Below is a small trained network, with its code and all its weights. Each question gives an input and a class and asks what happens when units are switched off, that is, made to give their printed mean instead of their output.

import numpy as np


def w(rows, s, z=0):
    codes = np.array(rows[::2]) - 128.0
    scale = np.full(codes.shape[1], s)
    scale[-1] = z or s
    return codes * scale


def f(y):
    return y / 2 * (1 + np.tanh(0.7978845608 * (y + 0.044715 * y**3)))


def log_softmax(a):
    a = a - a.max(-1, keepdims=True)
    return a - np.log(np.exp(a).sum(-1, keepdims=True))


def net(x, mask):
    res = np.array(x, float).reshape(1, 5) / 4 @ E
    y = f(res @ A[0][:, :-1].T + A[0][:, -1])
    res = res + np.where(mask, y, B[0][:, -1]) @ B[0][:, :-1]
    return log_softmax(res[-1] @ U[:, :-1].T + U[:, -1])


A, B = {}, {}
E = w([
[121,38,105,64,145,130,122,100],'x0',
[238,99,135,53,2,168,80,43],'x1',
[73,144,40,198,68,141,91,131],'x2',
[92,106,203,161,199,246,121,61],'x3',
[180,156,116,92,62,194,250,133],'x4',
],0.0092)
A[0] = w([
[135,69,89,100,113,23,11,98,67],'N0',
[83,145,113,218,108,125,69,196,253],'N1',
[1,207,87,198,121,164,182,181,251],'N2',
[235,171,169,73,118,99,204,231,204],'N3',
[149,59,33,78,110,88,104,101,253],'N4',
[152,190,157,142,27,124,55,55,200],'N5',
],0.008,0.0042)
B[0] = w([
[174,165,112,164,95,70,117,150,192],'N0',
[81,164,166,115,149,1,115,140,220],'N1',
[130,180,216,125,147,154,192,52,250],'N2',
[101,186,102,30,112,73,129,13,204],'N3',
[170,168,207,180,120,65,165,106,203],'N4',
[69,189,119,176,135,91,195,67,219],'N5',
],0.0099,0.012)
U = w([
[4,167,144,136,222,121,153,65,241],'0',
[174,180,128,32,6,111,136,83,176],'1',
[163,69,183,87,159,225,139,54,175],'2',
[99,127,40,120,53,202,95,254,2],'3',
[155,109,104,131,100,95,56,225,117],'4',
[108,87,58,63,71,168,78,191,2],'5',
],0.0091,0.0043)

Each question gives the input, the list of numbers given to net, and the class t.
The units are the neurons (one row each of A and B). Each row of codes is followed by its name. A weight is (code - 128) times the scale printed after its matrix; where a second scale follows, it is the last column's (A, B and U).
mask holds one flag per neuron, in row order. A switched-off neuron (its flag False) gives its mean, the last column of its row in B, instead of its output. The means were averaged over made-up inputs and are rounded, as every weight is.
A unit's drop is (log p(t) with every unit on - log p(t) with that unit switched off) / (log p(t) with every unit on - log p(t) with every unit switched off).
The circuit of an input: a set's keep is (log p(t) with only the set's units on - log p(t) with every unit switched off) / (log p(t) with every unit on - log p(t) with every unit switched off). Starting from all 6 units, units are removed one at a time, each time the one whose removal leaves the highest keep (on an exact tie, the one counted first), for as long as the keep stays at least 0.8.
units of the circuit, in order: the units of the circuit, biggest drop first
unit that matters most: the unit with the biggest drop
top k neurons: the k neurons with the biggest drops, biggest first
drop when u is switched off: that unit's drop, to one decimal
input [3,1,-3,5,4], class 2: units of the circuit, in order : (N1; N5)
input [5,-5,1,-6,-8], class 4: unit that matters most : N0
input [-6,-1,-6,0,0], class 1: units of the circuit, in order : (N5; N3)
input [-2,-2,-6,5,8], class 1: top 4 neurons : (N3; N5; N2; N1)
input [-3,4,-2,7,2], class 2: top 2 neurons : (N1; N3)
input [-1,-1,-6,1,2], class 1: units of the circuit, in order : (N3; N5)
input [-7,-2,-6,2,2], class 1: units of the circuit, in order : (N5; N3)
input [-2,2,-7,6,4], class 2: top 3 neurons : (N1; N0; N5)
input [5,7,-2,4,0], class 2: top 3 neurons : (N3; N1; N0)
input [2,-8,-7,-8,6], class 1: top 2 neurons : (N3; N5)
input [-6,1,-7,6,-2], class 2: top 2 neurons : (N1; N5)
input [4,-1,-1,-1,3], class 1: top 2 neurons : (N5; N2)
input [6,-2,-2,5,4], class 2: drop when N1 is switched off : 0.2
input [-2,-1,3,6,7], class 2: drop when N5 is switched off : 0.3
input [1,3,-3,6,0], class 2: unit that matters most : N1
input [4,-1,-1,7,4], class 2: drop when N1 is switched off : 0.1
input [6,4,2,6,8], class 2: drop when N3 is switched off : 0.3
